Here is a tiny trained network, its code and every weight. The questions are about switching its units off for an input and a class, where a switched-off unit gives its printed mean instead of its output.

import numpy as np


def w(rows, s, z=0):
    codes = np.array(rows[::2]) - 128.0
    scale = np.full(codes.shape[1], s)
    scale[-1] = z or s
    return codes * scale


def f(y):
    return np.maximum(y, 0)


def log_softmax(a):
    a = a - a.max(-1, keepdims=True)
    return a - np.log(np.exp(a).sum(-1, keepdims=True))


def net(x, mask):
    res = np.array(x, float).reshape(1, 5) / 4 @ E
    y = f(res @ A[0][:, :-1].T + A[0][:, -1])
    res = res + np.where(mask, y, B[0][:, -1]) @ B[0][:, :-1]
    return log_softmax(res[-1] @ U[:, :-1].T + U[:, -1])


A, B = {}, {}
E = w([
[207,143,109,56,147,211,181,131,186,54,105,194],'x0',
[165,208,192,79,228,79,108,49,36,142,74,167],'x1',
[120,199,218,110,92,41,133,186,254,168,147,129],'x2',
[24,125,103,26,126,138,112,83,143,166,167,214],'x3',
[134,146,77,193,103,143,20,65,200,133,26,197],'x4',
],0.009)
A[0] = w([
[131,193,188,131,97,72,98,128,231,138,131,153,54],'N1',
[101,181,159,127,102,60,150,171,153,187,135,109,76],'N2',
[85,168,116,209,138,83,83,117,68,200,183,95,71],'N3',
[100,95,175,176,113,98,102,82,111,255,131,67,109],'N4',
[131,193,201,146,107,119,139,213,192,185,135,143,130],'N5',
[142,52,90,108,56,100,103,200,154,99,148,106,37],'N6',
[166,137,81,154,89,149,66,112,191,133,52,182,93],'N7',
[114,139,102,105,144,115,165,174,88,139,156,98,35],'N8',
[244,151,143,228,141,98,161,178,102,87,77,27,127],'N9',
[162,124,132,119,144,182,176,117,189,58,89,176,122],'N10',
[172,181,141,90,164,82,138,62,130,182,116,95,24],'N11',
[105,105,98,159,61,133,132,167,157,113,132,96,3],'N12',
[88,94,120,171,138,82,51,98,115,218,152,45,114],'N13',
[152,135,197,124,126,62,174,142,188,153,126,186,60],'N14',
[134,110,63,137,60,158,160,169,197,60,153,107,61],'N15',
[214,123,141,75,190,171,135,134,180,67,150,176,80],'N16',
[178,115,135,106,162,140,211,76,187,75,168,140,30],'N17',
[118,185,202,111,95,88,133,164,207,121,129,126,50],'N18',
[201,142,163,194,97,138,104,111,160,80,58,58,80],'N19',
[123,198,67,172,111,72,57,98,148,121,29,176,73],'N20',
[110,55,86,145,193,217,129,120,46,140,181,107,59],'N21',
[205,188,224,102,230,62,130,57,73,132,55,165,115],'N22',
[217,208,196,69,152,113,137,14,42,162,120,159,69],'N23',
[11,109,135,46,135,179,124,111,142,166,169,199,165],'N24',
[130,141,159,55,140,62,233,195,56,91,182,109,105],'N25',
[96,106,170,41,135,107,187,190,88,104,158,103,52],'N26',
[168,134,162,144,149,149,158,180,95,122,131,71,109],'N27',
[245,212,122,94,132,182,147,135,190,107,165,194,72],'N28',
[26,153,71,51,142,125,144,77,139,195,187,188,108],'N29',
[78,103,82,155,23,172,141,152,170,114,156,119,69],'N30',
[94,50,75,187,153,153,122,73,18,35,97,160,86],'N31',
[96,137,86,163,96,86,23,111,168,97,57,157,106],'N32',
],0.0076,0.0023)
B[0] = w([
[156,144,97,141,112,186,144,78,175,94,79,129,203],'N1',
[135,150,83,120,117,130,154,110,132,88,71,144,197],'N2',
[91,84,94,47,105,64,119,216,106,107,79,183,199],'N3',
[99,49,120,43,132,86,147,154,62,137,94,179,203],'N4',
[165,146,83,156,93,183,176,63,157,136,120,162,212],'N5',
[102,99,147,176,110,98,85,116,168,118,161,128,190],'N6',
[139,120,237,112,189,92,189,77,79,97,127,65,191],'N7',
[101,153,163,119,160,175,190,127,127,81,132,126,166],'N8',
[215,196,116,93,133,156,48,165,143,210,111,111,237],'N9',
[127,104,123,92,119,52,184,170,92,153,97,144,187],'N10',
[122,133,101,198,126,99,89,163,185,107,144,109,175],'N11',
[71,98,118,168,173,82,56,141,135,145,163,109,181],'N12',
[69,111,144,45,139,99,169,194,107,191,69,205,207],'N13',
[133,190,70,169,101,172,131,75,155,75,91,197,184],'N14',
[80,109,126,164,56,69,67,184,206,97,207,141,206],'N15',
[75,94,129,69,92,78,156,254,115,180,111,189,191],'N16',
[103,54,157,90,140,80,175,178,126,166,70,167,172],'N17',
[67,209,47,144,137,160,163,75,157,98,79,144,199],'N18',
[200,188,150,88,149,168,87,134,108,179,153,142,195],'N19',
[94,125,239,166,179,138,177,70,105,64,139,52,194],'N20',
[111,147,95,145,98,171,141,62,156,65,73,162,198],'N21',
[64,78,92,205,83,52,44,163,173,130,221,98,249],'N22',
[94,92,100,208,88,85,79,128,229,110,179,137,228],'N23',
[217,201,159,106,151,179,54,161,76,196,162,131,208],'N24',
[115,105,181,160,193,166,206,74,101,93,136,51,233],'N25',
[108,122,194,117,188,161,168,74,116,61,135,78,202],'N26',
[173,182,165,111,179,176,77,120,30,153,134,114,183],'N27',
[90,63,138,70,100,132,180,185,102,158,88,153,196],'N28',
[241,176,155,122,141,181,3,135,120,204,144,129,205],'N29',
[98,106,127,160,110,119,80,133,156,98,203,87,208],'N30',
[113,174,73,149,119,196,159,47,205,99,80,197,205],'N31',
[116,122,211,77,165,138,195,72,55,112,185,97,191],'N32',
],0.0064,0.013)
U = w([
[98,107,92,194,99,79,94,145,179,107,209,116,106],'0',
[125,132,214,126,176,131,191,89,126,87,133,76,109],'1',
[138,167,6,143,109,173,161,74,167,87,48,167,120],'2',
[109,89,119,66,113,73,165,193,128,161,60,180,107],'3',
[231,188,136,113,147,154,70,150,137,201,141,117,114],'4',
[158,133,130,152,95,122,153,110,115,146,149,130,255],'5',
],0.013,0.0099)

Each question gives the input, the list of numbers given to net, and the class t.
The units are the neurons (one row each of A and B). Each row of codes is followed by its name. A weight is (code - 128) times the scale printed after its matrix; where a second scale follows, it is the last column's (A, B and U).
mask holds one flag per neuron, in row order. A switched-off neuron (its flag False) gives its mean, the last column of its row in B, instead of its output. The means were averaged over made-up inputs and are rounded, as every weight is.
A unit's drop is (log p(t) with every unit on - log p(t) with that unit switched off) / (log p(t) with every unit on - log p(t) with every unit switched off).
The circuit of an input: a set's keep is (log p(t) with only the set's units on - log p(t) with every unit switched off) / (log p(t) with every unit on - log p(t) with every unit switched off). Starting from the 12 units with the biggest drops (on a tie, the unit counted first), units are removed one at a time, each time the one whose removal leaves the highest keep (on an exact tie, the one counted first), for as long as the keep stays at least 0.8.
units of the circuit, in order: the units of the circuit, biggest drop first
k most important neurons: the k neurons with the biggest drops, biggest first
drop when u is switched off: that unit's drop, to one decimal
input [4,0,5,-8,-5], class 4: units of the circuit, in order => (N9)
input [-8,-5,4,7,7], class 3: 4 most important neurons => (N13 N3 N4 N25)
input [8,-8,6,2,5], class 0: 2 most important neurons => (N15 N30)
input [-8,8,7,6,4], class 0: 3 most important neurons => (N22 N23 N11)
input [-3,5,-6,3,0], class 2: 2 most important neurons => (N31 N21)
input [8,-7,3,-1,-7], class 3: 3 most important neurons => (N17 N16 N28)
input [-6,-7,-5,-8,4], class 4: 2 most important neurons => (N9 N19)
input [-8,1,-8,-2,8], class 1: 3 most important neurons => (N20 N32 N7)
input [-2,5,3,1,7], class 1: 2 most important neurons => (N20 N32)
input [8,7,-6,-3,-6], class 3: 4 most important neurons => (N16 N17 N28 N10)
input [-3,6,-2,6,-5], class 0: 3 most important neurons => (N23 N22 N9)
input [5,7,8,6,-7], class 2: 2 most important neurons => (N14 N18)
input [7,-2,4,6,5], class 3: 3 most important neurons => (N28 N16 N10)
input [-1,5,1,1,7], class 1: units of the circuit, in order => (N20)
input [-5,-3,-6,7,2], class 4: 3 most important neurons => (N29 N24 N18)
input [-2,-4,1,-5,0], class 4: 2 most important neurons => (N9 N22)
input [-4,5,-5,-6,1], class 4: 3 most important neurons => (N9 N19 N15)
input [8,3,-7,4,-1], class 3: drop when N16 is switched off => 1.0
input [2,4,-1,-3,-1], class 0: drop when N24 is switched off => 0.1
input [7,3,-5,-3,-4], class 3: units of the circuit, in order => (N16)
input [3,-5,2,-7,5], class 4: drop when N19 is switched off => 0.7
input [-3,2,6,3,3], class 2: drop when N22 is switched off => 0.0
